Below are the code and all the weights of a small trained network. Each question names an input and a class and asks about switching units off, where a switched-off unit gives its printed mean instead of its output.

import numpy as np


def w(rows, s, z=0):
    codes = np.array(rows[::2]) - 128.0
    scale = np.full(codes.shape[1], s)
    scale[-1] = z or s
    return codes * scale


def norm(h):
    return h / np.sqrt((h * h).mean(-1, keepdims=True) + 1e-5)


def f(y):
    return y / 2 * (1 + np.tanh(0.7978845608 * (y + 0.044715 * y**3)))


def log_softmax(a):
    a = a - a.max(-1, keepdims=True)
    return a - np.log(np.exp(a).sum(-1, keepdims=True))


def net(x, mask):
    res = np.array(x, float).reshape(1, 5) / 4 @ E
    u = 0
    for l in range(3):
        y = f(norm(res) @ A[l][:, :-1].T + A[l][:, -1])
        res = res + np.where(mask[u : u + 12], y, B[l][:, -1]) @ B[l][:, :-1]
        u += 12
    return log_softmax(norm(res)[-1] @ U[:, :-1].T + U[:, -1])


A, B = {}, {}
E = w([
[119,111,2,63,111,72,129,98,137,204,91,146],'x0',
[130,128,120,107,128,219,116,128,100,140,85,127],'x1',
[122,142,110,203,130,156,142,125,129,213,183,131],'x2',
[133,126,144,186,135,109,131,128,170,145,49,140],'x3',
[131,122,63,175,131,148,127,112,144,66,133,134],'x4',
],0.0077)
A[0] = w([
[123,132,171,191,129,157,137,127,121,142,173,123,72],'L0N1',
[130,129,149,150,129,81,134,132,141,110,151,123,49],'L0N2',
[135,144,153,160,121,123,137,136,157,123,90,128,54],'L0N3',
[133,135,160,123,127,254,124,133,119,118,91,120,41],'L0N4',
[132,136,249,99,128,124,134,136,119,167,139,127,45],'L0N5',
[127,136,157,206,129,182,136,133,135,174,197,126,17],'L0N6',
[128,132,182,87,128,125,134,135,131,32,92,127,1],'L0N7',
[135,136,96,197,127,162,135,129,137,32,149,130,30],'L0N8',
[132,140,178,164,125,51,128,132,145,87,186,123,57],'L0N9',
[133,123,188,116,129,135,123,128,129,57,113,128,32],'L0N10',
[127,137,149,89,123,174,132,138,111,81,236,120,44],'L0N11',
[123,128,185,212,130,125,131,136,144,117,49,125,93],'L0N12',
],0.022,0.0028)
B[0] = w([
[162,184,84,125,145,171,125,189,180,68,152,136,227],'L0N1',
[81,137,125,155,137,134,190,133,101,138,118,160,174],'L0N2',
[153,119,121,93,168,123,117,88,98,152,144,131,173],'L0N3',
[44,86,124,146,134,123,251,154,76,97,126,191,248],'L0N4',
[53,84,140,125,111,186,70,137,170,164,87,68,230],'L0N5',
[154,148,124,202,102,29,63,130,88,111,120,107,252],'L0N6',
[164,147,93,243,101,46,69,125,94,143,147,100,241],'L0N7',
[48,80,155,118,114,186,77,144,162,175,73,57,234],'L0N8',
[65,85,115,132,127,131,232,152,77,97,125,187,230],'L0N9',
[160,197,112,88,138,143,113,193,169,46,120,139,224],'L0N10',
[219,119,174,53,158,145,116,39,136,182,164,171,242],'L0N11',
[210,119,174,56,141,149,121,55,146,168,174,162,240],'L0N12',
],0.023,0.016)
A[1] = w([
[134,229,69,93,103,146,211,168,159,149,160,39,39],'L1N1',
[167,221,137,149,129,142,190,108,148,118,88,36,39],'L1N2',
[131,125,107,116,103,130,162,165,158,170,122,67,27],'L1N3',
[138,240,80,100,67,123,167,178,203,123,144,130,59],'L1N4',
[128,168,71,82,82,159,176,138,176,150,77,87,53],'L1N5',
[169,194,19,87,101,116,183,150,201,133,93,99,125],'L1N6',
[167,215,93,107,104,176,196,155,139,122,122,15,88],'L1N7',
[111,159,114,135,94,133,128,143,156,125,101,108,41],'L1N8',
[57,121,98,96,119,189,91,147,189,158,77,5,2],'L1N9',
[144,217,57,58,105,98,175,164,222,149,119,88,56],'L1N10',
[128,177,94,136,103,172,191,86,180,102,102,21,14],'L1N11',
[187,203,132,93,130,110,216,133,144,96,38,61,37],'L1N12',
],0.014,0.0024)
B[1] = w([
[153,134,126,164,124,134,130,127,201,68,94,164,146],'L1N1',
[134,119,82,170,179,109,115,111,183,121,49,184,119],'L1N2',
[114,80,209,168,183,162,79,123,97,73,159,147,148],'L1N3',
[149,88,221,147,146,146,142,121,191,52,129,98,140],'L1N4',
[116,100,124,140,141,139,148,169,160,96,149,167,167],'L1N5',
[141,191,143,117,161,164,95,187,119,79,175,160,192],'L1N6',
[161,170,139,130,145,147,139,107,106,112,110,91,123],'L1N7',
[122,137,251,150,101,137,82,99,85,81,159,151,135],'L1N8',
[67,88,137,126,94,151,97,128,173,209,109,85,255],'L1N9',
[156,141,128,95,138,181,87,175,142,43,107,137,177],'L1N10',
[153,53,142,126,110,159,102,163,154,126,109,168,128],'L1N11',
[171,139,119,168,129,150,144,95,154,94,142,110,122],'L1N12',
],0.014,0.0053)
A[2] = w([
[135,114,187,133,123,175,139,141,118,74,168,150,70],'L2N1',
[193,155,160,138,149,163,168,125,97,121,121,92,86],'L2N2',
[132,152,177,131,104,94,198,107,95,74,126,92,72],'L2N3',
[208,101,185,121,98,120,97,107,141,97,90,68,48],'L2N4',
[158,153,114,173,107,171,154,39,135,74,133,3,87],'L2N5',
[178,190,136,196,116,37,121,114,158,57,115,10,78],'L2N6',
[135,141,99,158,148,151,129,78,136,131,112,106,15],'L2N7',
[193,173,142,111,77,157,160,75,129,149,113,55,5],'L2N8',
[201,161,130,186,105,50,82,105,68,63,88,58,6],'L2N9',
[218,160,163,32,150,122,170,30,144,140,143,71,75],'L2N10',
[167,157,174,159,92,88,154,140,156,104,54,69,52],'L2N11',
[161,152,187,140,137,70,198,67,163,107,84,85,38],'L2N12',
],0.012,0.0029)
B[2] = w([
[135,163,93,101,120,105,155,115,144,135,111,83,255],'L2N1',
[83,106,173,130,131,144,68,169,124,140,207,199,129],'L2N2',
[94,135,110,113,130,136,130,150,128,157,145,140,146],'L2N3',
[99,130,123,140,166,150,161,127,112,140,157,144,173],'L2N4',
[113,123,156,130,139,132,107,124,84,86,127,151,127],'L2N5',
[158,138,137,164,93,108,129,125,120,129,131,145,214],'L2N6',
[76,86,165,156,160,137,70,178,143,134,253,234,113],'L2N7',
[136,124,140,158,135,188,147,134,78,121,164,135,136],'L2N8',
[148,157,98,161,108,100,138,134,128,137,130,86,243],'L2N9',
[137,148,152,84,122,116,123,90,125,121,125,147,207],'L2N10',
[147,98,124,157,134,135,113,133,139,118,161,145,137],'L2N11',
[114,95,133,130,126,135,99,161,146,127,165,156,122],'L2N12',
],0.025,0.0074)
U = w([
[167,162,101,203,98,63,87,134,99,130,142,112,254],'0',
[148,167,118,102,143,166,122,166,170,67,134,128,137],'1',
[190,119,152,71,154,136,133,38,124,171,154,157,60],'2',
[62,95,105,140,126,118,246,140,79,109,100,169,52],'3',
[75,89,152,132,111,165,79,128,156,168,90,77,160],'4',
[122,114,138,131,113,134,142,108,128,134,117,128,204],'5',
],0.014,0.00079)

Each question gives the input, the list of numbers given to net, and the class t.
The units are the neurons (one row each of A and B). Each row of codes is followed by its name. A weight is (code - 128) times the scale printed after its matrix; where a second scale follows, it is the last column's (A, B and U).
mask holds one flag per neuron, layer by layer. A switched-off neuron (its flag False) gives its mean, the last column of its row in B, instead of its output. The means were averaged over made-up inputs and are rounded, as every weight is.
A unit's drop is (log p(t) with every unit on - log p(t) with that unit switched off) / (log p(t) with every unit on - log p(t) with every unit switched off).
The circuit of an input: a set's keep is (log p(t) with only the set's units on - log p(t) with every unit switched off) / (log p(t) with every unit on - log p(t) with every unit switched off). Starting from the 12 units with the biggest drops (on a tie, the unit counted first), units are removed one at a time, each time the one whose removal leaves the highest keep (on an exact tie, the one counted first), for as long as the keep stays at least 0.8.
circuit, biggest first: the units of the circuit, biggest drop first
unit that matters most: the unit with the biggest drop
top k neurons: the k neurons with the biggest drops, biggest first
top k neurons in layer l: the k neurons of layer l with the biggest drops, biggest first
input [-7,3,0,0,1], class 1: circuit, biggest first : (L0N10)
input [-3,-6,5,-3,-7], class 4: top 2 neurons : (L0N5; L0N4)
input [-2,7,-8,-4,4], class 0: top 3 neurons : (L0N7; L0N9; L0N10)
input [-7,-4,-2,-6,-4], class 1: top 2 neurons : (L0N10; L0N12)
input [-3,-4,5,4,-7], class 4: top 3 neurons : (L0N5; L0N7; L0N4)
input [-8,3,2,-7,-1], class 1: top 4 neurons in layer 0 : (L0N1; L0N10; L0N12; L0N11)
input [-2,5,-8,-8,-6], class 0: top 4 neurons : (L0N7; L0N12; L0N8; L0N10)
input [4,5,-7,7,-6], class 0: top 3 neurons : (L0N11; L0N7; L0N8)
input [-2,0,6,8,-6], class 2: top 3 neurons : (L0N12; L0N7; L0N8)
input [-1,-5,2,5,3], class 2: top 2 neurons in layer 0 : (L0N12; L0N4)
input [0,7,-5,-8,7], class 2: top 4 neurons : (L0N11; L0N9; L0N5; L0N6)
input [-8,4,1,-8,-3], class 1: top 3 neurons : (L0N1; L0N10; L0N12)
input [-3,-7,3,-7,1], class 2: top 2 neurons : (L0N11; L0N4)
input [-3,2,1,-2,-8], class 4: circuit, biggest first : (L0N5)
input [-4,1,1,-3,-5], class 4: top 2 neurons : (L0N5; L0N12)
input [4,5,-3,8,-7], class 2: top 2 neurons : (L0N8; L0N12)
input [3,-2,6,-2,-7], class 4: top 3 neurons : (L0N5; L0N7; L1N9)
input [-1,-3,-8,-8,-8], class 0: top 3 neurons : (L0N7; L0N8; L0N12)
input [1,0,4,-5,5], class 2: top 3 neurons in layer 0 : (L0N11; L0N7; L0N5)
input [-5,4,3,-3,1], class 1: unit that matters most : L0N1
input [0,-8,-7,-8,0], class 2: top 4 neurons in layer 0 : (L0N11; L0N6; L0N4; L0N1)
input [0,2,-3,-5,5], class 2: top 2 neurons in layer 0 : (L0N11; L0N5)
input [-7,-8,3,2,2], class 3: top 2 neurons in layer 0 : (L0N9; L0N2)
input [0,-6,5,0,-7], class 4: top 3 neurons in layer 0 : (L0N5; L0N4; L0N7)
input [-5,4,-2,-7,8], class 4: top 2 neurons in layer 0 : (L0N8; L0N12)
input [-8,1,-1,-5,-7], class 1: top 3 neurons in layer 0 : (L0N10; L0N8; L0N1)
input [-5,-3,0,-1,7], class 4: unit that matters most : L0N8
input [-4,2,-5,2,8], class 4: top 2 neurons in layer 0 : (L0N8; L0N6)
